Each row has a class, written as a number after it; each block has new classes, again numbered from 0 up.
[-25  44  50 -83 -32 -41 -15 -21  12 -63 -15 -66 -18  50  25   1  17 -24
  38  10 -15  23 -36  -6 -21  -7  13   0  -7   6 -20  -4] | 0
[ 38 -78 -35  26  27   8 -12 -38  -6   3   8  10  16   3  -6 -34 -27  -6
 -26   1 -44 -20   2 -34  27  21   3  36  -4  53  66  10] | 7
[ 22 -63 -49  52  28  11  -4 -16  -8  -6   5  18  10  10 -40 -11 -39   5
 -37   2 -33 -25   9 -25  35  -8   2  25 -14  55  49   7] | 5
[-25  17 -39 -35   4 -27  -6  14  21   7 -13 -48  -1  54 -20  -9  -8 -15
  43  13  17 -40 -21  13   7  -8 -11   4 -16  -2 -36  28] | 5
[  1  23 -48  -4  -8  37 -22  -1  39 -26  41   0  31   0 -14  16  21 -33
  24  -3   3 -26  -1   2  20  18 -21  20  39  49  26  35] | 3
[-59 -31 -18 -41   6 -12 -29 -28   4 -43  -1 -19 -19  35 -31  17 -18  23
 -45   6  13  24 -14 -20 -29 -23  34 -12 -18  33  11  10] | 0
[ -19   11   25  -25  -29   -6  -16  -19   13 -106    5  -50    0   46
   12   11   20   -1   20  -18    5   16  -25  -14  -18   -3    0   29
  -15   30    6   -7] | 1
[-55  -9  21 -27 -19  -6 -23 -14  17 -78   6 -58 -16  39  -7  17   5  24
   9  15  14  22 -13 -21 -28  -5  16  21 -17  33   5   2] | 6
[ 28 -24 -15  -3   8 -13   2 -27  -3  20 -32 -15  20  27 -20 -38 -38   1
  -9   8 -31 -37  11   9   0 -16   8  10 -17  -4  14  12] | 6
[-40  -7 -74  10  -3  37 -22   1  22  -7  38   2  18  27 -49  23   3  -3
  -5 -14   9 -37  30   3   8  -8  -2  -9  21  30   8  55] | 6
[ 45 -13 -31   6   4  14  20   6  21 -20  35 -11  11  39  45   6  40 -13
  44   0 -20  -8 -38 -37  21  27 -31  87  -9  40  -3 -21] | 1
[-14   9 -59 -27  -8   9  -4  -1  15  10  37 -33  17   6  -5   0  28 -33
  29  11 -11 -19   5  -3  -2  25  14  10  35  48   7  40] | 2
[  6 -26 -12 -38  -2 -26   9  12  16  27   8 -44   4  31  54  -1  36 -20
  73  42 -12 -11 -37 -28   6  41 -19  67  -4  34  -2 -10] | 4
[ 33  21 -22  70  -4  54  21  -9 -11   7  45  20  11 -38 -32  29 -20 -11
 -50   3   6 -27  13  -1  26 -29   2  22  -6  25  23 -10] | 5
[ 59 -55 -54  64  25  48   2 -26   9 -39  21  23  34  12 -14  -7 -15   8
 -30 -25 -33 -32   7 -34  35   2 -19  61  -8  62  56 -10] | 1
[ 32  13   4 -14  -9 -40  -9 -22  -3  -8 -40 -41  31  38 -19 -49 -35 -23
  16   6 -19 -46   3  37  14 -15   2 -13 -22  -9   0  22] | 5
[-14  13 -19 -60  -9 -37   6 -19  21  18 -17 -65  -5  49  14 -32   0 -22
  50  31   7 -27 -21  13  -1  17   7  18  -8   8 -21  19] | 7
[ 25 -42 -14   9  10  11  40 -47  -5 -13 -45 -42  18   5   8 -31 -13  28
  21  10 -19 -12   2  -4 -25 -28  10   3  11   6  35  19] | 1
[ 27 -64  16 -19   1 -20  45 -49 -25  -1 -41 -68  -7 -10  41 -31  17  13
  42  46 -48  27  -2 -17 -26  16  14  26  15  22  32  32] | 6
[-60 -21 -20 -23   5   0 -36 -20  13 -46 -10   7 -12  32 -50  35 -23  32
 -53  -2  30   9  -9  -5 -27 -33  18 -14 -20  22   4  -1] | 3
[ 22  34  -4  38 -14  24  29 -21 -13  29  19  23   1 -25 -28  11 -33 -17
 -46  18  15 -29  13   8  -2 -35  11   6   1  12  41  -8] | 0
[ -33   -2   13  -11  -16    0  -30  -11   17 -103   28  -46   -3   48
   -3   36   14    6   14    1   -4   25  -29  -27    7   -8   -3   30
  -18   50    0   -7] | 5
[ 43   3 -14  37   3  13  -7 -13  10 -30 -11 -13  36  27 -36 -19 -41  -3
 -13 -19 -22 -46  14  17  38 -25 -14   3 -24  14  13  11] | 5
[ 26  39 -30 -39 -21   2   7  10  31 -13  19 -64  17  12  38 -13  55 -54
  91  -3 -28 -25  -8 -11  20  51 -10  28  32  43 -19  24] | 2
[  6  -7 -28  60   6  49  25 -15 -16  51  26  48  13 -32 -45  29 -36  10
 -63  19  14 -37  30   0   4 -39  12  18  -2  18  38 -23] | 4
[ 23 -39 -16  21  -2   1  40 -44  -9 -15 -47 -45  17  -4   2   0 -21  41
  17  17  -4 -11   4   0 -38 -41  10 -16  11  -4  26  27] | 2
[ 41 -15 -24  22  10   0   1 -24   2 -21 -12 -14  36  25  -8 -48 -21 -21
   8 -15 -33 -45   8  -4  15   1   0  25 -13  32  41   8] | 1
[  2  -6 -33 -19   3 -16   1  15  16  10   6 -27  -2  36  -1   3   3 -17
  31  14  -2 -21 -30  -8  19   9 -19  33  -9  17 -17   6] | 5
[ 30   4 -15  28  -1  -3  -8 -19  -3 -22  -6 -14  31  30 -42 -23 -45  -7
 -26  -5 -21 -42  16  28  27 -33   2  -4 -25  11  12  21] | 5
[  22  -16   10   30  -15   35  -18   -8   11 -114   54  -10    8   24
   26   56   40   23    2  -24  -12   27  -28  -58    1    2  -19   60
  -18   56   14  -26] | 2
[ 34  64   4  19 -21  24  27 -22   2  23  18   9  13 -19 -13  -3  -2 -25
 -14  28  11 -35   4  29   2 -15   1  17   0   9  22  -7] | 3
[ 57  -3  37  22 -26  16  36 -31   8 -34 -20 -27  36  12  39 -16  14   9
  72   5 -41 -15  -2   1   9 -14 -27  20  17   1  41   9] | 4
[  3  35  -9   9  -2   8  22 -21  -5  59 -10  18  -1 -31 -41  -7 -38  -7
 -53  42  27 -35  13  29 -16 -30  29 -11  -4  -4  17 -17] | 3
[-34 -28  -6   0 -11  23 -27 -25  24 -94  33 -11  -1  33  -6  47   3  37
 -15   1  -1  28 -22 -26   0 -23  -2  29 -10  38  15  -6] | 4
[-61  47 -44 -62 -18 -14 -22 -10  25  18 -15 -75  12  37 -28 -21   7 -33
  52  14  24 -54  25  39 -14   2  12 -37  21   1 -27  63] | 6
[ 50 -69 -17  21  14   1  45 -40 -21   6 -37 -41  16 -26  38 -12   8  25
  28  21 -31   4   1 -35 -24   4  17  13   7  27  32   8] | 2
[-51  -8 -73 -46  17   1 -28  -2  26  35   7  -9   9   4 -35   7   3 -21
   6  28  16 -25   5   5  -8  13  12 -13  39  34   3  37] | 3
[ 34  20 -16 -24  -2 -32   3 -35   2   5 -50 -50  33  34 -16 -62 -33 -14
  14   2 -20 -57   9  28  -8 -14  24 -19 -26  -5  -1  16] | 2
[-29   2 -21 -92   1 -56   4 -11  10  67 -48 -79  -9  52   4 -51 -11 -18
  45  37  22 -44 -14  24 -22  15  21  -2 -17 -10 -37  25] | 7
[ -7   4 -18  10   0  21  30 -23 -14  64   0  -2   3 -23 -19   3 -19  -5
 -22  34  10 -36  16   2  -9 -21  24  14  -4  18  23 -20] | 4
[ 27  -4 -15  29  -1  -4  -1 -26 -12 -12 -21 -10  33  19 -34 -26 -40   3
 -22 -13 -15 -48  24  11 -10 -32  17 -11 -21  13  33  14] | 2
[ 14  46 -13  15 -13  17  24 -31  -2  31   1  15   9 -26 -31  -1 -19 -13
 -32  35  30 -35   9  27 -12 -23  19   6   0   9  24 -11] | 3
[ 20 -54 -35  74   7  50  21 -50  -9 -36  -4  16  45  -1 -32  35 -37  59
 -30  -7  -2 -16  24  15  -8 -76 -18 -12   6  -5  47  47] | 4
[  7  14 -64  18  -7  55 -10  -3  32 -38  63   3  28  13 -24  41  15 -28
  -1 -26  -8 -28   3 -11  30  -3 -26  12  32  49  23  48] | 0
[ 76   1  -6  61   5  35  -5 -12  21 -52  35  33  45   9 -19 -10 -21   5
 -23  -1 -28 -37  -6   0  27 -17 -23  40 -13  23  49   9] | 3
[  0 -13 -15 -20   0 -19  32 -52  -9  24 -75 -39  12  18 -15 -18 -41  25
  11  20  20 -20  14  34 -37 -55  13 -40   6 -21  15  41] | 0
[ 48 -21  -2  33   0  23  30 -27   5 -31 -20 -45  28  -2  13 -11  -9  24
  35   9 -17  -7  -2   2   9 -24 -11  10   1  11  19  25] | 5
[  3 -40 -26  18  16  15  20 -44  -5  -1 -53 -13  24  -6 -38  -2 -39  46
 -23  15  16 -23  21  18 -35 -50  14 -29   1   0  33  37] | 3
[ 17  -1 -27 -25  -7 -14  13   3   9  -3   6 -45  -1  38  31 -10  37 -10
  59  12  -6 -22 -23 -24  -7  27  -4  48 -12  38  -8   7] | 2
[ 13  56  10  46 -32  35  19 -17   1  22  13   6  35  -8 -27   5 -24  -4
 -20   7  31 -61  26  35  -1 -43   5 -14 -19 -14  24 -12] | 4
[-41  22  13 -57 -20 -11 -21 -19  18 -75 -18 -73   0  59  -3  -5  12   5
  20 -15  18  -4 -16   4 -28 -13  12   4 -23  15 -22   1] | 1
[-22 -25 -31  10   6 -23 -14 -33 -19  28 -35   5   5  23 -55 -36 -53   8
 -40  12   8 -37  36  28 -13 -27  23 -24 -19   0  34  32] | 6
[-35 -30 -98  20  22  59 -35 -16  19   8  41  15  20  12 -53  33 -13 -10
 -25 -33   9 -50  30 -18  25 -13  -8  -4  28  49  20  42] | 7
[-11  -5 -30  13  -3   1   1  24   9 -11  25 -16  -5  45 -17  21   9  -3
  25   9   9 -31 -12 -13  18  -3 -18  32 -13  31  -7  15] | 5
[ 44  67   9  45 -26  49  27 -29   2  12  21   6  15 -12 -24  -4 -26 -11
 -32  -7  15 -57  27  30  21 -35   5   1 -13 -12   5 -13] | 7
[-17  39 -58 -56 -11  -8  -2  -9  35  -2  -4 -81  30  31   5 -23  27 -57
  70   3  -4 -48   7  19  12  29   2  -4  32  29 -28  38] | 1
[ 29  55  13   1 -13  17  31 -20  -9  39   1   2   7 -32 -14  -5  -9 -24
 -25  29  13 -27   8  26  -9 -12  18  15  -4   7  10 -18] | 3
[-31 -21  -4 -35  -7  -9 -18 -31   0 -63   7 -24 -21  22   4  26   5   7
 -13   5   8  37 -27 -31 -21  -8  17  21  -8  43  17   7] | 0
[  5 -46 -39 -16  16  -8  19  10   8   6  17 -17 -15  29  28 -14  31 -12
  28  13 -22   5 -34 -43   5  41  -7  64  -7  47  12  -5] | 1
[-34 -17 -74 -20  16  21 -18  -6  15  31  10  14   4  -1 -37  15   3 -14
 -15   5   6 -21  14  -1   4   7   7  -5  29  46  14  31] | 3

A new block, with new classes numbered from 0.
[ -3 -67 -13  -1  14  37 -17  35   3 -15 -28  -7  36  -1  -9  -5  39  14
 -15  10   0  -9  -5  50 -12  37  -7 -27  -4 -26 -33  11] | 8
[-15  15   6  39 -27 -22  22 -34  36 -35  24 -33 -37  48 -24 -28  32  41
  33  61  29  28  34  58  -6  -3   6   0  24 -34  49 -22] | 11
[ 23 -47  11  16  22 -13 -27   8 -30  16 -32  -1  -4  -1 -15 -53 -11  35
   3  17  13   9  -2  15 -13   1  22 -39  -4   6 -26   1] | 3
[ 10  -9  -8  24   6 -39  -6   1   6   7  -2 -35   5  29   3 -32  22  11
  16  55  19  22   8  44   1  18  11 -22  -1 -34  17  -5] | 2
[  8   7   0  -1   8 -15  -1   8  -1  -9  -1 -12   3 -10   1  -1   1   3
  -5  10 -13 -14   5  22   5   5   0 -12 -16  -6   5  16] | 0
[  2  -7  10   0  -1  -3   0   3  -1  -4  -2 -11   2   2   0  -2  -4  -1
  -6  10 -15  -2  10   9   4  12   8 -11 -10  -5  -8   2] | 10
[ 20 -31  -3 -18 -16  18  -2  32   6  -9   9  -8  26 -18  10  16  31   0
   0  51  35 -31 -35  56   9  15 -20 -13  32 -11 -20 -45] | 4
[ 25  -9 -38 -11  57  -9 -35 -30  10 -19 -14 -51 -26  23 -21  11   7  33
   9 -21  52  43   3  16   4 -12 -17 -34  51 -28  -9   5] | 4
[-18  -5 -31   9 -17  21 -22  14 -18 -47 -17  28   2 -20  -8 -35  38  -7
  -9  44  16  -2  -1  30  43  38  21 -18 -35 -24  -4 -28] | 11
[ 11 -24  -1 -15   5  14 -26  16   8 -17  -7  -9  11 -12   6  38 -10 -20
   8 -29  -8   9   1  -2   5  -3  -3   7  29  21  19 -51] | 1
[ -4   4 -22   4 -11 -24   7 -23 -28 -16 -22   2  31 -33  23   3  47  16
  12  45  22  -6 -31 -20  -3 -31  20 -46  23 -20  33 -20] | 9
[  9  -9   5   6   2  -7  -2   6  -2  -9   6 -12  -4   5 -12   1  -2   9
  -7  17   4   2   4  -5   1   7   3 -19  -1  -1 -11  11] | 7
[-33   0   2  24  60 -23  19  46 -37   1  -5 -15   8  29   6   1   5  27
  -4 -30 -11  18 -22 -33  -8   0  32  13  24 -14  81 -32] | 6
[ -5  -3   2   9   2 -15  -7  19 -25   4  -9 -10  -8  -3  14   5  18  11
   2   0  24   9 -27  28  12  14  10   0 -26 -14 -22  11] | 8
[ 15 -34 -27 -38   6  46  -5   6 -26 -41   2 -47 -26 -11 -26  22 -49   3
  12 -50  54  26  32  63  24  -2 -60  16  34  20  13 -22] | 2
[-28  36 -23   8  20  -6  23   6 -37 -17  -3  15  -6  -4  -6 -33  -1   1
 -15 -15 -39   9 -18 -26  47   8  42 -24 -44  -2  23  27] | 0
[ 12   7  -1   3  -2  -6  -4   5   0  -7  -1  -9   7  -7   0   0  -3  -3
  -3  11  -5  -3   6  13  -2   8  -4 -11  -4  -3  -3  15] | 1
[  1   4   5   1  -5 -10  -1   3   1  -2   1 -12  -2  -5   7  -4  -5   3
  -7   0 -12   5  -1  -2   2   8   8  -1  -7   5   3  11] | 9
[-16 -20  13  -3  43  25   4  52  -8   8 -10   7 -15   8 -25 -12 -17  -3
 -36  18  -2  18 -22   0 -13  12 -34  -1  -1   0 -47   9] | 6
[  5  -4  -1   4  11  -4 -11   8  10  -5  -8 -10  -4   4  -6  -7   5  12
  -4  13  -8   5   2   0  -4  10   5 -13   7  -3 -11   7] | 4
[ 31  -3 -10   7 -16 -29 -17 -19  17  22   3  24 -28  -6  19 -13  19   9
  23  23  12 -23  12  -6 -12  -3  25 -22  -7  -5  -6   1] | 3
[ 10  -2  -1   1 -14  -7  -6   0  -5  -9   1  -3   3  -5  -2   3   4  -3
  -4  19  -1  -3  14   0   4   8   1 -12 -11  -3 -15  14] | 7
[  8 -53  -8  29  12 -11  -8  -6 -26 -13 -40  -4  -4  33  -3 -61  -9  31
  -6  11  16  37  46  31 -10 -34   9 -19   7  26  25 -44] | 7
[ 11   3  15   5  -1  -8  -6  -2   7  -9  -1 -10  -3   0  -3  -6  -4  -6
   3   5  -5  -6   6  13   2  11   8  -8 -10  -4 -16   4] | 5
[ -9  -5  31  19  16 -18  26 -12 -31 -13 -25 -53 -27  18  -1 -40 -48  48
 -30  10 -12  28  26  41 -13   2  -8 -21  29  -6 114  -6] | 0
[-15  15 -28 -25  17 -34 -30   2 -18 -28  -9 -35  -1  -6  -4  15   2  19
  12 -38 -39 -16  19  40 -14   3   2  43  11 -18  25  12] | 4
[ 18  -2  -6   8   7 -12 -18   9   3   1  -8  -9   1   0  -1  -2  -5  -2
  -4  11   7   8  -6   2  -4   5   1 -19  -1   2 -15   9] | 1
[-23 -13 -39  11  32  13  -5  23 -12 -12 -10  15  40   2  24   2  47  12
 -12 -20  16   4  -9  -6 -14  20 -15  -8   3 -26  31   5] | 4
[  2  -4   2  -1  14   0 -11   6   8  -3  -4  -7  -9   1  -7  -4   0   7
   0   0 -10   9   3  -4   0   9   3 -10   8   3 -14   7] | 4
[ 30 -62  25  28   7  -6 -19  18 -18  -6 -18  -9  13   9  -8 -43  -3  22
  -8  13  23  -4  25  49  -8   9  11 -15 -29  24 -54   4] | 7
[ 12  -7  -1   4   2  -7   2   4  -5  -3  -4  -4  -4  11  -5  -9  -1  18
   0   2  -8   3 -11  -4  -5   9  13  -8  -1  -5   1   2] | 3
[ 26 -19  -1   0   4 -12   8 -16  -6   0 -40 -15   7  -5   2 -18   4 -28
  -1  28  25  19  38  24   3 -21 -15 -27  -9   5 -33   1] | 2
[ 24  35  12   7 -14 -16  -3 -27  32   3   2   3 -22  19  21  23 -12  22
   8  -4 -28  -2  22 -16  -9  -8  13  -2   7  -6  47   2] | 6
[  8   5   6  15   7  -4   4   3  -8  -4  -4   0  -1  -1   5  -4   0  -1
  -2  10  -9  -1   1 -19  -4   7  12  -7  -3   0   8   5] | 6
[  5  -3 -49 -10  69   2 -28  31 -44  -8 -27   4 -23  -9 -24 -27  -5  17
 -18 -10  52  14 -12 -20  26  -2   8 -21   9 -18 -21 -16] | 5
[ 47 -19 -29  -5  40  -7 -30  26 -14   4 -34 -35 -36  -1 -14  17 -25   1
  -6  15  70  44  14 -58  18 -22   5 -47  30   3 -18 -26] | 10
[ -2  -4  12   6  -6  -3  -2   4   1  -1   2  -8   4   0  -5  -7  -3  -9
  -7  13 -20  -2   4 -10   5  20  17 -12  -8  -4  -4   0] | 10
[ 27 -64 -61 -35  20  22   0  26 -15 -36 -13 -51 -25   3  47  45 -17   3
  -9   7  17  24  29  24 -10  -4 -47   9  14  13 -13  20] | 10
[ -2 -36  36  28   6  -3 -16  -6   1   4 -16 -11  -5   6 -12 -35   2  30
  12  39 -19  28  21  28 -12  10   8 -17  -4   0 -22   6] | 8
[ -7  35  28  -6   1 -12  18   1 -16  14  -9  26 -17   2 -21  -1 -16  45
  -1 -15   1  -4  -5   5 -12 -33  -8  -1  -1  -6   9   0] | 3
[  5   4   6   8  -1  -2  -2  -7   0  -9  -4  -3   4   2  -6 -13  -3  12
 -11  13   0  -6   9   7   4  13   4  -5  -7  -2   6  10] | 11
[ -3   9  15  30  26  10  12  22 -14   5  14  -1  -8  12  -2 -24  -8  12
 -32  -8  35  14  -1 -13  28  57  10   5 -23 -11  15  17] | 11
[-19   9  54  38  39  22 -20   4 -40  -8 -56  32 -21 -14 -40 -23 -26  20
 -20 -44   3  65  18 -83   8   2  37  26  -1  14 -13 -33] | 6
[ 13 -25  64  11   3  -3 -46 -17  26   5 -45  -7   1  -9  17  30  19 -15
  -2 -12  21  34  51  30  -6  22  -1 -12  -5 -35 -10 -29] | 10
[  0  -9   1  -9 -35   0  13  56 -15  -4  -2 -50 -27  43  15   1 -47 -10
  -6  22  36  49  11 105  17  -2 -59  32 -25  17  20 -14] | 11
[  7 -41 -20 -18  61  -5 -49  43 -15   6 -25  -8 -13 -28 -40  14  15  12
 -21 -24  28 -24 -41 -25 -14  14  17  19  23  -3 -86  -8] | 8
[  1   3   3  11  -4  -3   3  -3  -4  -2  -5   4   2   2   2 -14  -3   6
 -11  18   6   1   2  -4   2   6   2  -4  -8   6   8   4] | 11
[  5 -21 -24  18  23 -11 -11  30 -24 -14 -12 -52  -8  19   5  -5  -9  33
  14  25  -3  51  -4  -6   7  19  28 -45  11 -19  42  26] | 1
[-16 -22  24  35  30  -7  18 -11   2   6   5 -40  -3  46 -21 -28   8  33
  25  39 -22  60   6  -8 -19   3  20  -5  44 -22  16   4] | 6
[  6   0   7   0  -6  -7   0   0   4   1   0 -14  -5 -10  -5 -11  -5   4
 -12  13  -1  -5  -2   1  -1   9   6 -12   2   1  -4  11] | 9
[-19 -58  35   5  59  10  -1   2   3  25 -21 -15 -13  16  -4   3   2  24
  10 -39  27  54  33  38 -28 -25 -29   8  34   3  -6  -6] | 0
[ 23  -4   2  16  -6  -6 -12  -8   4  -1 -10 -10  -3   0  -6 -16  -2   3
  -8  24   5   4   2   2   1   9   0 -14 -11   5 -28   7] | 8
[ 17 -18 -33  -6  23  -5 -63   3 -45  -7 -60  24  12 -33  54   5  14  10
   0  -8  41  51  11  -3  29 -17   1  -7 -24  -3 -11 -34] | 9
[ 13 -30  29  27  22   4  -6  63  29 -18   8 -32 -18  31  39  55  13  -4
  29  17   6  58  52  20  -6  23 -20  29 -24 -12  -6   2] | 6
[ -9 -17  18 -14  -5  -7 -10   7  -8  21 -32   0 -28 -32  23  12   2  -8
  -7  43   6  34  10 -15 -15 -10 -10   8  16  -3 -25   0] | 9
[ 10   4  10   9  13  -2   4   4 -10 -14 -10   0  -1  -3   7  -1   3   4
  -4   8  -7  -4   8   6   1   3   3  -8 -10  -6   1   4] | 6
[  4 -81   7  23   5   1  -9  18  17  11  15 -20 -26  40   0 -23  15  42
  37  41  34  31  32  56 -21  -7  -1 -34  23   5  -1 -12] | 7
[ -9   3  19  25   5  15 -18  10   9  -9 -19  23 -24  -1 -11 -11   4  13
  -8  -9   4  35  11 -39   9  19  24  -2  -9   6 -14 -13] | 4
[ 18 -30  19  38 -39  -1 -35  13  28 -23 -21 -52 -44  28 -55 -13  -7  -1
  31  17  67  60  36  25  -5   8  12  -7  -1   8 -28 -15] | 11
[ -5 -43   9  20  55 -24 -10  41 -36   1 -17 -31   3  -5 -28 -32  -1  21
  -7 -20  17 -10 -21  11  -8   7  34 -22   0   9  -3   3] | 0
[  6   4   2  -2 -13  -4   7   3   5  -6  -5  -6  -4  -3   2   6  -3   0
   1  14  -5   3  10  11   4   8  -1  -2 -14  -2  -5  10] | 2
[  4  -3  11   1   0  -5  -4  -5   0  -3  -2  -2   4  -6  -1  -4  -2  -3
  -7  12 -17 -10  10  -1   3   9   8 -17 -10  -2 -12   2] | 10
[ 31 -32 -40   1  18   8 -14  14 -10 -34 -22 -37 -37  13  -2 -22 -21   3
 -25  25  55  23  -9  15   6   9 -18 -39  19   0   7 -23] | 5
[  7  -3   4  12 -10  -4   2  10   8  -1  -5  -7  -1  10  -8 -13  -7   6
   0  15  -4  13   7   1   4  15  10  -5 -11   2   2  -1] | 2
[  5   0  -2   3   1  -3   2   7  -1  -7  -5 -14   2   4  -8  -8 -10  10
  -3  13 -12  10   8   3   4  18   4  -3  -5  -6   6   8] | 2
[ 11  -6   2  13   3  -2  -1  -4  -5  -4 -10 -10  -1  -5  -2  -6   0  11
  -8   9  -2   1   4 -11  -4  10   4 -11  -3   2  -7  14] | 8
[ 1  8  4  3 -5 -3 -1 -7 -2 -6 -1  2  1 -5 -5 -5 -6  2 -4  5 -1 -7 11  2
  4  5  1  1 -9  6  4 11] | 11
[-30  21 -22  27  23 -24 -21  -2 -27  -8 -32 -15  43  31  -5 -19   5  24
  -4 -52 -31  34  -9 -48 -14  15  45  11  18 -32 102 -23] | 5
[ 16  -3   1   5  12  -6  -8  -7   1  -4  -2  -4  13  -4  10  -4  -3   8
  -7   6 -14  -4   0   6  -3   9   4  -9   5   1  -1   8] | 1
[-12  -4   7  -2 -14   1  -4  -2  14  20 -16  22  -7  26   0 -16  -5   1
 -10 -39  -6  -1   8  23   8  -4  24  31   0  17  23 -41] | 11
[  7   2   4   3  13  -7  -1  12  -2  -6   6  -6   3  -6  -3  -2  -1  -2
  -2   0   1 -18  -7  -4  -3  13   6  -6  -5  -5 -12   8] | 5
[-19  19  -8  10 -42 -20   1 -10  46 -16  33 -38 -19  16 -24  37  34 -25
  55  44  -7  29  27 -17 -19  -2   1   1  17 -32  -2  13] | 10
[  2  -4   6   7  -6  -9  -2   6 -11 -14   0  -6  11  -2  -9  -1   6   7
  -7  13  -9  -7  13   0   1  12  10  -6  -8  -8  -1  10] | 7
[ 41  25  -7  12  -9 -16 -21 -49  28   8   0   7  18   8  27 -10  37 -24
  12   1  58  -2  61  64  34  18 -12 -12 -37 -37  -8   9] | 11
[ 26  44 -38 -37  44 -11 -33 -17 -26   4  10  -4  18 -24   0  14 -22 -31
 -17 -10  11  -1   6 -21  46   1 -31   5   8 -18 -12 -18] | 10
